Below is a small trained network, with its code and all its weights. Each question gives an input and a class and asks what happens when units are switched off, that is, made to give their printed mean instead of their output.

import numpy as np


def w(rows, s, z=0):
    codes = np.array(rows[::2]) - 128.0
    scale = np.full(codes.shape[1], s)
    scale[-1] = z or s
    return codes * scale


def norm(h):
    return h / np.sqrt((h * h).mean(-1, keepdims=True) + 1e-5)


def f(y):
    return y / 2 * (1 + np.tanh(0.7978845608 * (y + 0.044715 * y**3)))


def log_softmax(a):
    a = a - a.max(-1, keepdims=True)
    return a - np.log(np.exp(a).sum(-1, keepdims=True))


def net(x, mask):
    res = np.array(x, float).reshape(1, 8) / 4 @ E
    u = 0
    for l in range(3):
        y = f(norm(res) @ A[l][:, :-1].T + A[l][:, -1])
        res = res + np.where(mask[u : u + 11], y, B[l][:, -1]) @ B[l][:, :-1]
        u += 11
    return log_softmax(norm(res)[-1] @ U[:, :-1].T + U[:, -1])


A, B = {}, {}
E = w([
[123,132,127,124],'x0',
[72,174,103,54],'x1',
[232,131,34,83],'x2',
[128,130,127,129],'x3',
[130,127,127,126],'x4',
[72,3,80,87],'x5',
[163,91,220,56],'x6',
[132,127,127,135],'x7',
],0.0061)
A[0] = w([
[122,120,121,126,2],'0.n1',
[82,200,109,1,138],'0.n2',
[198,140,10,162,73],'0.n3',
[179,117,104,90,51],'0.n4',
[199,123,171,217,124],'0.n5',
[31,208,21,162,211],'0.n6',
[158,233,223,172,90],'0.n7',
[131,92,233,79,92],'0.n8',
[83,155,43,244,103],'0.n9',
[50,18,120,91,105],'0.n10',
[156,143,179,34,107],'0.n11',
],0.0084,0.0052)
B[0] = w([
[168,216,110,108,103],'0.n1',
[238,54,136,226,200],'0.n2',
[146,120,122,29,178],'0.n3',
[63,132,120,78,123],'0.n4',
[167,95,122,151,167],'0.n5',
[182,51,215,136,254],'0.n6',
[85,104,46,102,186],'0.n7',
[157,87,157,105,163],'0.n8',
[150,83,255,68,192],'0.n9',
[56,93,82,116,178],'0.n10',
[203,88,171,122,161],'0.n11',
],0.0078,0.0065)
A[1] = w([
[114,81,169,106,191],'1.n1',
[150,201,80,151,90],'1.n2',
[190,134,66,90,130],'1.n3',
[91,131,133,66,144],'1.n4',
[42,162,184,172,199],'1.n5',
[169,247,169,161,139],'1.n6',
[158,203,176,143,102],'1.n7',
[177,118,101,224,83],'1.n8',
[129,128,132,128,3],'1.n9',
[73,68,121,151,178],'1.n10',
[140,189,145,121,126],'1.n11',
],0.012,0.006)
B[1] = w([
[123,183,163,177,253],'1.n1',
[152,143,101,116,124],'1.n2',
[78,180,128,163,185],'1.n3',
[159,143,141,129,132],'1.n4',
[129,183,53,146,175],'1.n5',
[17,10,64,126,149],'1.n6',
[56,100,119,119,136],'1.n7',
[151,91,132,158,155],'1.n8',
[108,105,90,30,106],'1.n9',
[143,164,101,152,203],'1.n10',
[106,70,111,97,120],'1.n11',
],0.011,0.0077)
A[2] = w([
[95,231,71,94,101],'2.n1',
[2,124,187,103,112],'2.n2',
[87,63,107,148,74],'2.n3',
[67,34,130,89,74],'2.n4',
[171,173,174,188,67],'2.n5',
[142,45,202,94,95],'2.n6',
[202,103,84,53,171],'2.n7',
[173,148,212,117,37],'2.n8',
[188,222,165,165,3],'2.n9',
[161,97,123,72,133],'2.n10',
[114,122,92,248,184],'2.n11',
],0.0096,0.0045)
B[2] = w([
[187,146,156,36,133],'2.n1',
[139,192,60,185,138],'2.n2',
[132,1,37,62,138],'2.n3',
[85,84,91,168,130],'2.n4',
[108,92,92,29,192],'2.n5',
[62,55,167,95,169],'2.n6',
[73,223,146,212,151],'2.n7',
[98,179,170,39,166],'2.n8',
[56,93,20,129,160],'2.n9',
[63,132,136,197,129],'2.n10',
[199,99,137,7,255],'2.n11',
],0.0072,0.0081)
U = w([
[39,47,2,144,142],'0',
[110,115,184,151,112],'1',
[143,134,103,130,253],'2',
[153,218,73,186,50],'3',
[137,118,108,125,220],'4',
[174,82,119,171,24],'5',
[145,128,113,119,64],'6',
[137,122,113,136,98],'7',
],0.013,0.0034)

Each question gives the input, the list of numbers given to net, and the class t.
The units are the neurons (one row each of A and B). Each row of codes is followed by its name. A weight is (code - 128) times the scale printed after its matrix; where a second scale follows, it is the last column's (A, B and U).
mask holds one flag per neuron, layer by layer. A switched-off neuron (its flag False) gives its mean, the last column of its row in B, instead of its output. The means were averaged over made-up inputs and are rounded, as every weight is.
A unit's drop is (log p(t) with every unit on - log p(t) with that unit switched off) / (log p(t) with every unit on - log p(t) with every unit switched off).
The circuit of an input: a set's keep is (log p(t) with only the set's units on - log p(t) with every unit switched off) / (log p(t) with every unit on - log p(t) with every unit switched off). Starting from the 12 units with the biggest drops (on a tie, the unit counted first), units are removed one at a time, each time the one whose removal leaves the highest keep (on an exact tie, the one counted first), for as long as the keep stays at least 0.8.
units of the circuit, in order: the units of the circuit, biggest drop first
unit that matters most: the unit with the biggest drop
top k neurons: the k neurons with the biggest drops, biggest first
k most important neurons of layer l: the k neurons of layer l with the biggest drops, biggest first
input [5,-5,0,7,3,-8,6,4], class 0: 2 most important neurons of layer 0 : (0.n6, 0.n2)
input [-5,-2,8,-6,4,-1,0,1], class 3: units of the circuit, in order : (0.n3, 2.n11, 2.n7)
input [7,-7,8,-4,-3,0,7,-8], class 3: 4 most important neurons of layer 0 : (0.n6, 0.n9, 0.n2, 0.n4)
input [-5,2,-6,-7,2,-7,-4,-4], class 0: units of the circuit, in order : (1.n6)
input [2,-5,-8,7,-7,-1,-2,1], class 3: top 2 neurons : (1.n5, 0.n2)
input [-7,0,2,5,4,-7,1,-3], class 0: top 2 neurons : (1.n6, 0.n10)
input [3,-7,3,-6,3,-7,1,1], class 0: units of the circuit, in order : (1.n6, 0.n6)
input [7,-6,7,-7,-2,-2,-8,-1], class 1: 3 most important neurons of layer 0 : (0.n9, 0.n6, 0.n7)
input [-7,-2,-8,3,-7,-4,7,1], class 3: units of the circuit, in order : (0.n6, 1.n5, 0.n9)
input [2,-1,2,-5,-6,-8,8,-5], class 0: top 3 neurons : (0.n6, 1.n6, 0.n9)
input [-2,7,4,1,-6,-6,-3,-5], class 5: top 2 neurons : (0.n2, 0.n6)
input [-6,6,-5,-1,7,2,-8,-7], class 1: 2 most important neurons of layer 0 : (0.n6, 0.n9)
input [-6,-2,-4,6,4,-7,3,4], class 0: 3 most important neurons of layer 0 : (0.n6, 0.n10, 0.n2)
input [-6,0,1,7,2,8,6,5], class 0: top neuron : (0.n10)
input [-3,1,8,6,-5,6,8,0], class 1: 3 most important neurons of layer 2 : (2.n6, 2.n9, 2.n2)
input [8,8,-3,0,-2,-3,-4,-7], class 5: top 3 neurons : (0.n2, 0.n6, 0.n3)
input [8,-7,8,4,0,-1,2,0], class 3: top 2 neurons : (0.n3, 1.n1)
input [-5,-4,-6,5,-7,5,-7,0], class 1: top 2 neurons : (0.n9, 0.n6)
input [-8,-7,4,4,-6,0,-8,4], class 1: 2 most important neurons of layer 1 : (1.n5, 1.n10)
input [5,-3,8,7,6,-3,-1,-5], class 3: unit that matters most : 0.n3
input [5,-3,7,-8,0,-5,-8,-3], class 1: top 3 neurons : (1.n10, 0.n9, 1.n5)
input [-4,7,5,-4,5,-3,3,-4], class 5: top 2 neurons : (0.n2, 0.n9)
